[[-42, -18, -17, -54, 1],
 [13, -17, -44, -44, -63]] ⇒ -42, -63

[-25, -22, -81, 23, 22, -18, -11] ⇒ -25, -11

[-64, 41, 49, 80, 55] ⇒ -64, 55

[65, 46, 0, 7, -11, -15, 15] ⇒ 65, 15

[-27, 37, -67, -54, 78] ⇒ -27, 78

[-12, -33, -58, -5] ⇒ -12, -5
---
array([5156, 8155, 6476, 2141, 7478, 8411, 8677]) >> 8411

array([[5, 7, 5, 6, 2],
       [5, 7, 5, 4, 5]]) >> 6

array([[ -2, -36,  49,  -2, -22,   6],
       [  9, -12,   2,   7, -15,  16]]) >> -22

array([[-719,  122,  815,  571,   15,  127, -528],
       [ 494,  -39,  -42, -192,  -16,  680,  229],
       [ 344, -822,   34,  177,  617,  470,  103]]) >> 127

array([[31, 77, 93, 18, 12],
       [23, 41, 99, 65,  9]]) >> 18

array([[1, 1, 2, 2, 6],
       [1, 6, 2, 1, 8]]) >> 2

array([[245, 200, 197,  75,  70,  88,  39],
       [117, 145, 232, 164, 151,  84, 212]]) >> 88
---
[ 11 -56  74 -21  28] --> -56

[[ -7 -16 -61  21 -44  46]
 [ 41 -16 -11  57 -46   1]
 [ 16  29 -50   8 -30  21]] --> -16

[-5  2 18  1 70 20 62] --> 2

[ 49  22  18 -65 -55  25] --> 22

[  1 -16 -57 -20   1 -66   8] --> -16

[-63  11  64 -30 -48  23] --> 11
---
-11.1   11.7    6.0   11.4    2.9   -1.1    2.0 -> 11.4

  6.7   18.8  -17.4    1.4   -4.6 -> 18.8

-0.16  -0.01   0.14   0.09   0.04   0.07   0.05
 0.14  -0.02   0.02   0.00   0.05   0.03   0.04
 0.05   0.18   0.19   0.23   0.22   0.13   0.09
-> 0.23

-0.039   0.076  -0.147   0.030
 0.012  -0.091   0.075   0.137
-> 0.012

 0.6  -0.6  -1.2  -0.7
-0.9  -1.0  -0.4   1.3
-> -0.9

 177.5   138.3  -143.1   149.8
 184.1   112.1    13.5   107.6
-> 184.1
---
[[ -4 -18 -27 -15 -57 -42  -7]
 [-21  14  49 -21  -6 -17  16]
 [-11 -19  -5 -23 -64 -47 -23]] yields -4

[[ 1  2 -1 -5 -2]
 [61 42 60  0 25]
 [-2  5 -3 -2  3]] yields 1

[[-11 -50  78  12 -17   0  47]
 [-24 -34  19 -39  -8  66  56]
 [-27 -44   7 -21 -22  28  67]] yields -11

[[ 72 -79  52 -39]
 [ 68 -72  48 -38]
 [-52  47 -35 -10]] yields 72

[[-31 -45   4  63  -1  -4]
 [-11 -33  -4  45  16  -5]
 [-60 -51   9  75  47  82]] yields -31

[[ 16  53 -47  55  59]
 [-58 -39  39 -71 -72]
 [ -7  41  34  -4   3]] yields 16

[[  3  -9   5 -21   4  -2   4]
 [-15  73 -26  72 -57  67 -54]
 [-15  73 -26  72 -57  67 -54]] yields 3

[[-14  24  54 -57  19  -8   7]
 [ 15  15  45 -46  11 -15  20]
 [-68  57  37 -36   5 -15 -28]] yields -14

[[-25  36 -36  30 -28 -61]
 [  0  54  -5  16 -24 -39]
 [ -6  52  -4  19 -15 -44]] yields -25
---
array([[-0.4, -2.2,  1.1, -0.9, -1.9, -0.2, -1.0],
       [-0.6, -1.0, -0.8, -0.9, -0.4,  1.1, -0.3],
       [ 1.5,  0.7, -1.8, -0.5,  2.0,  0.0, -1.7]]) >> 1.1

array([[-10.122, -12.303,  -1.335,  -1.748,  -2.366],
       [  2.091,  11.769, -19.752, -19.478,  20.927]]) >> -1.748

array([[-10.68,  12.56,  -5.48, -14.98,  -8.48],
       [ -5.48, -14.98,  -8.48,  -0.14,  -3.73],
       [ -2.85, -10.68,  12.56,  -5.48, -14.98]]) >> -0.14

array([[ 0.4,  1.4, -1.4,  1.0],
       [-1.7,  1.8, -0.5, -0.2],
       [ 0.4,  1.8, -0.9, -1.6]]) >> -0.5

array([[ 135.33,   74.15, -127.90, -115.90],
       [ 140.34, -147.93,  -55.19, -158.96],
       [  23.48,   58.45, -180.37,   94.05]]) >> -55.19

array([[ 124.97,  -63.68,   19.91, -172.82, -179.93, -155.51, -220.12],
       [ 148.96,  -11.50,   19.75, -118.01, -193.47, -171.12, -183.49]]) >> -155.51
